[[141 136 131 121 127 120 133 121 136 129 133 122 126 130 158]
 [115 120 125 139 131 140 139 136 122 118 131 135 134 129 122]
 [128 131 131 131 124 128 156 134 128 109 131 129 125 130 123]
 [136 134 125 118 128 120 123 125 129 136 125 123 131 129 144]]
->
[[141 136 131 121 127 120 133 121 136 129 133 122 126 130 158]
 [136 134 125 118 128 120 123 125 129 136 125 123 131 129 144]
 [128 131 131 131 124 128 156 134 128 109 131 129 125 130 123]
 [115 120 125 139 131 140 139 136 122 118 131 135 134 129 122]]

[[127 127 121 129 128 145 128]
 [126 120 124 130 128 147 127]
 [128 125 126 129 128 153 128]]
->
[[128 125 126 129 128 153 128]
 [127 127 121 129 128 145 128]
 [126 120 124 130 128 147 127]]

[[137 102 126 133 132 135 135 132]
 [123 109 136 122 124 124 123 124]
 [143 109 140 136 137 123 141 138]
 [131 146 142 127 128 106 128 126]
 [135 119 137 131 131 124 131 129]
 [121 121 131 121 123 121 123 123]]
->
[[143 109 140 136 137 123 141 138]
 [137 102 126 133 132 135 135 132]
 [135 119 137 131 131 124 131 129]
 [131 146 142 127 128 106 128 126]
 [123 109 136 122 124 124 123 124]
 [121 121 131 121 123 121 123 123]]

[[103 125]
 [106 130]]
->
[[106 130]
 [103 125]]

[[115 123 122 124 122 125 123 126 118 119 123 115 140 123]
 [118 123 122 126 126 130 124 122 104 122 111 136 139 123]
 [135 127 126 122 125 138 131 125 120 138 120 154 109 127]
 [123 123 125 126 121 118 120 126 142 128 137 125 110 122]]
->
[[135 127 126 122 125 138 131 125 120 138 120 154 109 127]
 [123 123 125 126 121 118 120 126 142 128 137 125 110 122]
 [118 123 122 126 126 130 124 122 104 122 111 136 139 123]
 [115 123 122 124 122 125 123 126 118 119 123 115 140 123]]

[[127 126 142 131 113 109 119 141]
 [134 127 135 128 124 139 143 119]
 [132 130 134 135 137 123 128 155]
 [128 114 122 130 127 138 143 138]
 [137 127 112 134 131 103 119 151]
 [124 125 134 127 128 140 145 116]
 [126 130 149 120 132 119 122 130]
 [131 135 111 132 131 130 142 123]]
->
[[137 127 112 134 131 103 119 151]
 [134 127 135 128 124 139 143 119]
 [132 130 134 135 137 123 128 155]
 [131 135 111 132 131 130 142 123]
 [128 114 122 130 127 138 143 138]
 [127 126 142 131 113 109 119 141]
 [126 130 149 120 132 119 122 130]
 [124 125 134 127 128 140 145 116]]
---
[[146 118 138 117 127 130 116 133 118 131 117]
 [123 123 117 151 116 124 137 144 128 130 136]
 [128 133 119 115 141 150 124 135 110 131 128]
 [121 130 108 131 128 144 131 146 130 133 123]
 [127 133 144 122 121 132 113 137 122 112 142]
 [125 139 119 140 133 136 136 119 122 118 131]
 [134 141 144 124 135 136 133 117 126 121 127]]
->
[[117 146 118 138 117 127 130 116 133 118 131]
 [136 123 123 117 151 116 124 137 144 128 130]
 [128 128 133 119 115 141 150 124 135 110 131]
 [123 121 130 108 131 128 144 131 146 130 133]
 [142 127 133 144 122 121 132 113 137 122 112]
 [131 125 139 119 140 133 136 136 119 122 118]
 [127 134 141 144 124 135 136 133 117 126 121]]

[[124 120 142 132]
 [153 122 136 122]
 [138 120 145 120]
 [135 121 141 127]
 [127 123 140 138]
 [148 121 138 126]
 [155 122 133 117]
 [135 124 135 152]
 [146 122 139 128]
 [152 121 138 128]
 [129 124 139 142]]
->
[[132 124 120 142]
 [122 153 122 136]
 [120 138 120 145]
 [127 135 121 141]
 [138 127 123 140]
 [126 148 121 138]
 [117 155 122 133]
 [152 135 124 135]
 [128 146 122 139]
 [128 152 121 138]
 [142 129 124 139]]

[[128 124 112 129 125 130 129 123 124 128 128 122]
 [136 115 126 136 112 135 136 111 111 115 113 110]
 [138 118 130 139 118 139 139 112 113 117 116 107]]
->
[[122 128 124 112 129 125 130 129 123 124 128 128]
 [110 136 115 126 136 112 135 136 111 111 115 113]
 [107 138 118 130 139 118 139 139 112 113 117 116]]

[[140 136 143 119 123 118 124 138 147 136 138 145]
 [117 123 129 115 107 138 132 110 116 141 130 109]
 [133 130 128 133 131 122 121 128 131 123 125 124]
 [116 140 134 113 128 139 119 125 148 129 138 154]
 [117 113 124 122 119 148 144 122 105 135 130 113]
 [119 129 115 124 136 130 124 119 125 124 119 129]
 [120 119 125 114 126 137 141 128 116 138 131 129]]
->
[[145 140 136 143 119 123 118 124 138 147 136 138]
 [109 117 123 129 115 107 138 132 110 116 141 130]
 [124 133 130 128 133 131 122 121 128 131 123 125]
 [154 116 140 134 113 128 139 119 125 148 129 138]
 [113 117 113 124 122 119 148 144 122 105 135 130]
 [129 119 129 115 124 136 130 124 119 125 124 119]
 [129 120 119 125 114 126 137 141 128 116 138 131]]

[[120 131 119 131 113 140 123 114 125 122 119 131 115 135]
 [120 125 125 137 125 113 136 115 126 121 131 147 111 125]
 [124 130 123 127 127 146 126 123 119 104 112 121 116 141]]
->
[[135 120 131 119 131 113 140 123 114 125 122 119 131 115]
 [125 120 125 125 137 125 113 136 115 126 121 131 147 111]
 [141 124 130 123 127 127 146 126 123 119 104 112 121 116]]

[[129 119 124 139 135 134 137 135]
 [128 117 135 135 123 138 134 122]
 [131 100 137 136 110 138 126 117]
 [120 148 135 120 146 133 136 140]
 [129 109 130 131 117 136 131 112]
 [126 121 137 130 128 136 138 126]
 [123 114 139 126 119 128 120 120]
 [131 102 123 127 117 137 126 117]
 [142 126 123 136 116 119 115 118]
 [135 130 123 130 130 121 126 127]
 [114 110 136 121 125 157 147 124]]
->
[[135 129 119 124 139 135 134 137]
 [122 128 117 135 135 123 138 134]
 [117 131 100 137 136 110 138 126]
 [140 120 148 135 120 146 133 136]
 [112 129 109 130 131 117 136 131]
 [126 126 121 137 130 128 136 138]
 [120 123 114 139 126 119 128 120]
 [117 131 102 123 127 117 137 126]
 [118 142 126 123 136 116 119 115]
 [127 135 130 123 130 130 121 126]
 [124 114 110 136 121 125 157 147]]

[[130 121 131 130 127 132 132 122 127 112 122 127 122 122 130 130]
 [131 118 133 130 127 133 132 120 128 109 119 127 120 120 131 131]
 [131 124 132 131 134 133 134 119 130 124 119 132 119 120 133 132]
 [124 122 121 123 131 138 133 131 124 132 131 126 131 132 122 122]
 [132 118 136 132 128 130 131 116 129 106 116 126 117 116 134 133]
 [122 129 123 122 121 125 110 131 122 114 132 119 132 131 120 120]]
->
[[130 130 121 131 130 127 132 132 122 127 112 122 127 122 122 130]
 [131 131 118 133 130 127 133 132 120 128 109 119 127 120 120 131]
 [132 131 124 132 131 134 133 134 119 130 124 119 132 119 120 133]
 [122 124 122 121 123 131 138 133 131 124 132 131 126 131 132 122]
 [133 132 118 136 132 128 130 131 116 129 106 116 126 117 116 134]
 [120 122 129 123 122 121 125 110 131 122 114 132 119 132 131 120]]
